Here is a tiny trained network, its code and every weight. The questions are about switching its units off for an input and a class, where a switched-off unit gives its printed mean instead of its output.

import numpy as np


def w(rows, s, z=0):
    codes = np.array(rows[::2]) - 128.0
    scale = np.full(codes.shape[1], s)
    scale[-1] = z or s
    return codes * scale


def f(y):
    return np.maximum(y, 0)


def log_softmax(a):
    a = a - a.max(-1, keepdims=True)
    return a - np.log(np.exp(a).sum(-1, keepdims=True))


def net(x, mask):
    res = np.array(x, float).reshape(1, 3) / 4 @ E
    y = f(res @ A[0][:, :-1].T + A[0][:, -1])
    res = res + np.where(mask, y, B[0][:, -1]) @ B[0][:, :-1]
    return log_softmax(res[-1] @ U[:, :-1].T + U[:, -1])


A, B = {}, {}
E = w([
[228,125,28,166,119,253],'x0',
[101,171,167,245,238,183],'x1',
[182,232,126,43,224,109],'x2',
],0.011)
A[0] = w([
[82,72,107,197,150,128,130],'n0',
[197,113,51,135,139,162,136],'n1',
[123,205,116,136,253,128,5],'n2',
[137,103,90,146,81,82,139],'n3',
[129,90,85,176,131,197,112],'n4',
[152,163,82,8,123,113,114],'n5',
[216,121,60,110,112,158,118],'n6',
[111,115,135,210,112,122,129],'n7',
[96,29,115,117,1,134,227],'n8',
[102,26,79,126,44,103,216],'n9',
[102,93,108,82,135,89,175],'n10',
[72,105,185,133,132,114,191],'n11',
[131,161,99,64,127,104,138],'n12',
[223,173,57,107,108,128,70],'n13',
[119,123,70,192,126,202,134],'n14',
[127,204,139,162,220,135,55],'n15',
[37,83,225,135,168,119,167],'n16',
[46,108,184,165,129,100,183],'n17',
[96,94,144,215,121,136,132],'n18',
[80,110,218,145,140,79,220],'n19',
[241,134,68,102,121,151,118],'n20',
[186,132,102,54,134,81,126],'n21',
[98,155,128,72,147,27,255],'n22',
],0.012,0.0054)
B[0] = w([
[102,78,70,164,143,48,173],'n0',
[179,102,23,132,82,184,193],'n1',
[134,209,253,72,108,222,200],'n2',
[130,143,159,119,138,159,169],'n3',
[12,44,101,153,200,179,180],'n4',
[123,40,32,126,101,28,210],'n5',
[191,122,21,112,92,159,198],'n6',
[109,45,35,196,164,80,168],'n7',
[192,242,237,96,166,213,249],'n8',
[169,213,223,112,107,240,231],'n9',
[73,119,196,97,182,81,175],'n10',
[144,170,119,160,87,70,187],'n11',
[84,84,113,99,185,63,179],'n12',
[180,155,35,114,98,125,190],'n13',
[62,67,90,179,187,181,187],'n14',
[179,196,168,129,88,203,194],'n15',
[174,185,105,132,53,30,213],'n16',
[193,183,92,171,49,8,201],'n17',
[124,80,17,179,118,38,179],'n18',
[190,168,128,110,91,27,214],'n19',
[161,148,16,120,78,153,203],'n20',
[94,71,85,146,171,72,193],'n21',
[60,113,189,35,197,35,229],'n22',
],0.008,0.019)
U = w([
[139,187,232,94,110,132,251],'0',
[159,119,57,121,73,88,122],'1',
[158,158,129,92,110,254,123],'2',
[89,54,93,158,139,156,16],'3',
[72,72,136,71,160,75,126],'4',
],0.013,0.0015)

Each question gives the input, the list of numbers given to net, and the class t.
The units are the neurons (one row each of A and B). Each row of codes is followed by its name. A weight is (code - 128) times the scale printed after its matrix; where a second scale follows, it is the last column's (A, B and U).
mask holds one flag per neuron, in row order. A switched-off neuron (its flag False) gives its mean, the last column of its row in B, instead of its output. The means were averaged over made-up inputs and are rounded, as every weight is.
A unit's drop is (log p(t) with every unit on - log p(t) with that unit switched off) / (log p(t) with every unit on - log p(t) with every unit switched off).
The circuit of an input: a set's keep is (log p(t) with only the set's units on - log p(t) with every unit switched off) / (log p(t) with every unit on - log p(t) with every unit switched off). Starting from the 12 units with the biggest drops (on a tie, the unit counted first), units are removed one at a time, each time the one whose removal leaves the highest keep (on an exact tie, the one counted first), for as long as the keep stays at least 0.8.
circuit, biggest first: the units of the circuit, biggest drop first
k most important neurons: the k neurons with the biggest drops, biggest first
drop of u: that unit's drop, to one decimal
input [-2,-1,-8], class 0: circuit, biggest first -> (n8)
input [8,7,0], class 3: 3 most important neurons -> (n4 n8 n14)
input [-8,0,2], class 4: 3 most important neurons -> (n22 n8 n9)
input [6,2,0], class 3: circuit, biggest first -> (n4 n14)
input [-7,5,0], class 1: 2 most important neurons -> (n8 n9)
input [-8,-1,1], class 4: 2 most important neurons -> (n22 n8)
input [2,8,-7], class 3: 2 most important neurons -> (n4 n14)
input [5,0,-4], class 2: 3 most important neurons -> (n8 n5 n9)
input [1,8,7], class 2: 2 most important neurons -> (n22 n15)
input [0,-3,-2], class 0: drop of n21 -> 0.0
input [-4,-4,1], class 4: drop of n2 -> 0.1
input [-8,0,-5], class 0: drop of n6 -> 0.2
